Here is a tiny trained network, its code and every weight. The questions are about switching its units off for an input and a class, where a switched-off unit gives its printed mean instead of its output.

import numpy as np


def w(rows, s, z=0):
    codes = np.array(rows[::2]) - 128.0
    scale = np.full(codes.shape[1], s)
    scale[-1] = z or s
    return codes * scale


def f(y):
    return y / 2 * (1 + np.tanh(0.7978845608 * (y + 0.044715 * y**3)))


def log_softmax(a):
    a = a - a.max(-1, keepdims=True)
    return a - np.log(np.exp(a).sum(-1, keepdims=True))


def net(x, mask):
    res = np.array(x, float).reshape(1, 5) / 4 @ E
    y = f(res @ A[0][:, :-1].T + A[0][:, -1])
    res = res + np.where(mask, y, B[0][:, -1]) @ B[0][:, :-1]
    return log_softmax(res[-1] @ U[:, :-1].T + U[:, -1])


A, B = {}, {}
E = w([
[119,219,152,22,157,171,148,54],'x0',
[106,102,200,158,52,134,255,65],'x1',
[88,215,101,112,96,55,172,200],'x2',
[205,200,243,186,139,90,80,137],'x3',
[99,103,170,67,50,110,30,146],'x4',
],0.0081)
A[0] = w([
[148,108,109,179,231,135,170,124,126],'n0',
[159,160,161,168,120,125,105,132,3],'n1',
[101,147,166,52,68,166,78,99,133],'n2',
[182,102,89,116,165,128,89,193,132],'n3',
[182,168,167,191,124,119,82,135,66],'n4',
[194,159,169,136,136,107,121,132,53],'n5',
[65,63,49,110,105,156,142,146,114],'n6',
[138,169,95,84,205,134,85,131,128],'n7',
[174,178,92,143,211,162,204,125,119],'n8',
[165,76,139,153,137,160,98,77,68],'n9',
[132,121,187,138,61,138,183,113,49],'n10',
[103,97,146,116,46,107,76,138,91],'n11',
[127,133,216,209,163,122,80,114,86],'n12',
[120,170,175,128,146,129,110,109,149],'n13',
[123,173,124,98,98,88,180,213,64],'n14',
[142,140,87,128,172,129,81,177,82],'n15',
[137,88,177,74,73,141,84,155,119],'n16',
[108,180,95,113,110,72,177,199,91],'n17',
[118,112,161,152,134,107,217,94,160],'n18',
[143,86,139,162,142,159,92,52,49],'n19',
[85,213,106,160,70,74,139,152,80],'n20',
[121,35,115,254,103,65,96,210,7],'n21',
[149,131,117,182,191,166,172,138,49],'n22',
[151,136,116,109,216,149,85,218,64],'n23',
[186,176,192,133,112,89,136,194,63],'n24',
[178,151,189,140,126,130,135,173,27],'n25',
],0.009,0.0016)
B[0] = w([
[115,128,144,165,154,80,89,155,191],'n0',
[97,87,61,110,130,168,129,202,153],'n1',
[97,180,142,152,160,64,100,151,194],'n2',
[131,128,168,125,63,121,158,124,193],'n3',
[92,134,86,100,117,142,165,170,188],'n4',
[115,123,107,71,117,158,163,169,165],'n5',
[82,111,68,66,185,180,211,202,224],'n6',
[112,116,219,132,41,121,201,112,193],'n7',
[95,178,136,165,152,77,81,180,203],'n8',
[188,72,147,102,171,132,114,75,175],'n9',
[109,82,160,164,45,115,182,174,180],'n10',
[130,143,120,176,154,57,53,174,185],'n11',
[120,118,85,65,157,175,134,164,193],'n12',
[103,169,92,99,134,141,162,126,156],'n13',
[210,58,152,114,168,144,124,67,179],'n14',
[131,74,169,159,59,140,181,116,184],'n15',
[138,126,106,174,173,83,69,186,183],'n16',
[207,65,158,119,169,143,57,95,190],'n17',
[106,117,174,153,101,105,146,160,192],'n18',
[190,73,161,121,153,138,119,58,175],'n19',
[215,66,161,103,160,157,82,77,181],'n20',
[72,255,188,43,146,104,166,22,254],'n21',
[122,127,132,147,158,95,54,176,171],'n22',
[105,64,173,154,70,117,173,131,199],'n23',
[121,105,92,68,148,160,112,151,186],'n24',
[74,92,84,95,129,178,177,178,160],'n25',
],0.0076,0.0091)
U = w([
[86,94,46,58,160,214,155,192,103],'0',
[116,78,186,161,3,112,162,136,75],'1',
[222,54,146,101,203,158,78,65,79],'2',
[87,237,166,70,157,106,142,59,224],'3',
[107,141,120,179,185,40,65,198,82],'4',
[123,163,84,152,99,170,106,96,252],'5',
],0.012,0.0036)

Each question gives the input, the list of numbers given to net, and the class t.
The units are the neurons (one row each of A and B). Each row of codes is followed by its name. A weight is (code - 128) times the scale printed after its matrix; where a second scale follows, it is the last column's (A, B and U).
mask holds one flag per neuron, in row order. A switched-off neuron (its flag False) gives its mean, the last column of its row in B, instead of its output. The means were averaged over made-up inputs and are rounded, as every weight is.
A unit's drop is (log p(t) with every unit on - log p(t) with that unit switched off) / (log p(t) with every unit on - log p(t) with every unit switched off).
The circuit of an input: a set's keep is (log p(t) with only the set's units on - log p(t) with every unit switched off) / (log p(t) with every unit on - log p(t) with every unit switched off). Starting from the 12 units with the biggest drops (on a tie, the unit counted first), units are removed one at a time, each time the one whose removal leaves the highest keep (on an exact tie, the one counted first), for as long as the keep stays at least 0.8.
circuit, biggest first: the units of the circuit, biggest drop first
unit that matters most: the unit with the biggest drop
k most important neurons: the k neurons with the biggest drops, biggest first
drop when u is switched off: that unit's drop, to one decimal
input [-2,-5,0,5,1], class 0: unit that matters most	n12
input [-4,-2,6,3,6], class 2: circuit, biggest first	[n20 n14]
input [4,2,0,3,-5], class 4: circuit, biggest first	[n21 n8]
input [5,-1,5,1,-7], class 4: circuit, biggest first	[n8 n21]
input [8,-8,-4,8,0], class 0: 2 most important neurons	[n12 n21]
input [7,-5,8,-2,6], class 2: circuit, biggest first	[n17 n14]
input [5,0,-3,0,6], class 4: circuit, biggest first	[n21 n2]
input [-6,3,-7,0,4], class 2: 2 most important neurons	[n9 n19]
input [2,6,-6,-5,-6], class 1: 2 most important neurons	[n18 n10]
input [-4,4,-6,-6,7], class 4: circuit, biggest first	[n11 n16]
input [-8,-7,1,7,-3], class 3: 2 most important neurons	[n21 n6]
input [3,5,7,0,7], class 2: 3 most important neurons	[n20 n14 n17]
input [7,-4,-1,-6,5], class 3: 3 most important neurons	[n2 n7 n12]
input [3,8,-4,7,-7], class 1: circuit, biggest first	[n10]
input [6,-8,-8,6,8], class 1: circuit, biggest first	[n7 n23]
input [-5,-5,7,4,-7], class 2: 2 most important neurons	[n17 n20]
input [-8,8,6,-8,1], class 0: 2 most important neurons	[n6 n7]
input [1,3,8,8,2], class 0: circuit, biggest first	[n25 n24]
input [-4,-2,8,-2,-8], class 2: 3 most important neurons	[n17 n14 n20]
input [0,-7,-1,-4,-6], class 1: most important neuron	[n7]
input [2,5,3,1,-3], class 1: 3 most important neurons	[n21 n10 n18]
input [2,7,-2,-7,7], class 0: 2 most important neurons	[n6 n7]
input [-1,5,-8,4,5], class 2: 2 most important neurons	[n9 n19]
input [5,7,4,-5,-4], class 1: 2 most important neurons	[n21 n10]
input [-5,3,-7,2,-8], class 4: drop when n18 is switched off	0.3
input [3,-8,-3,6,8], class 1: drop when n6 is switched off	0.1
input [-2,-5,8,3,-8], class 2: drop when n9 is switched off	0.0
input [-8,-6,-6,-2,2], class 3: drop when n21 is switched off	1.2
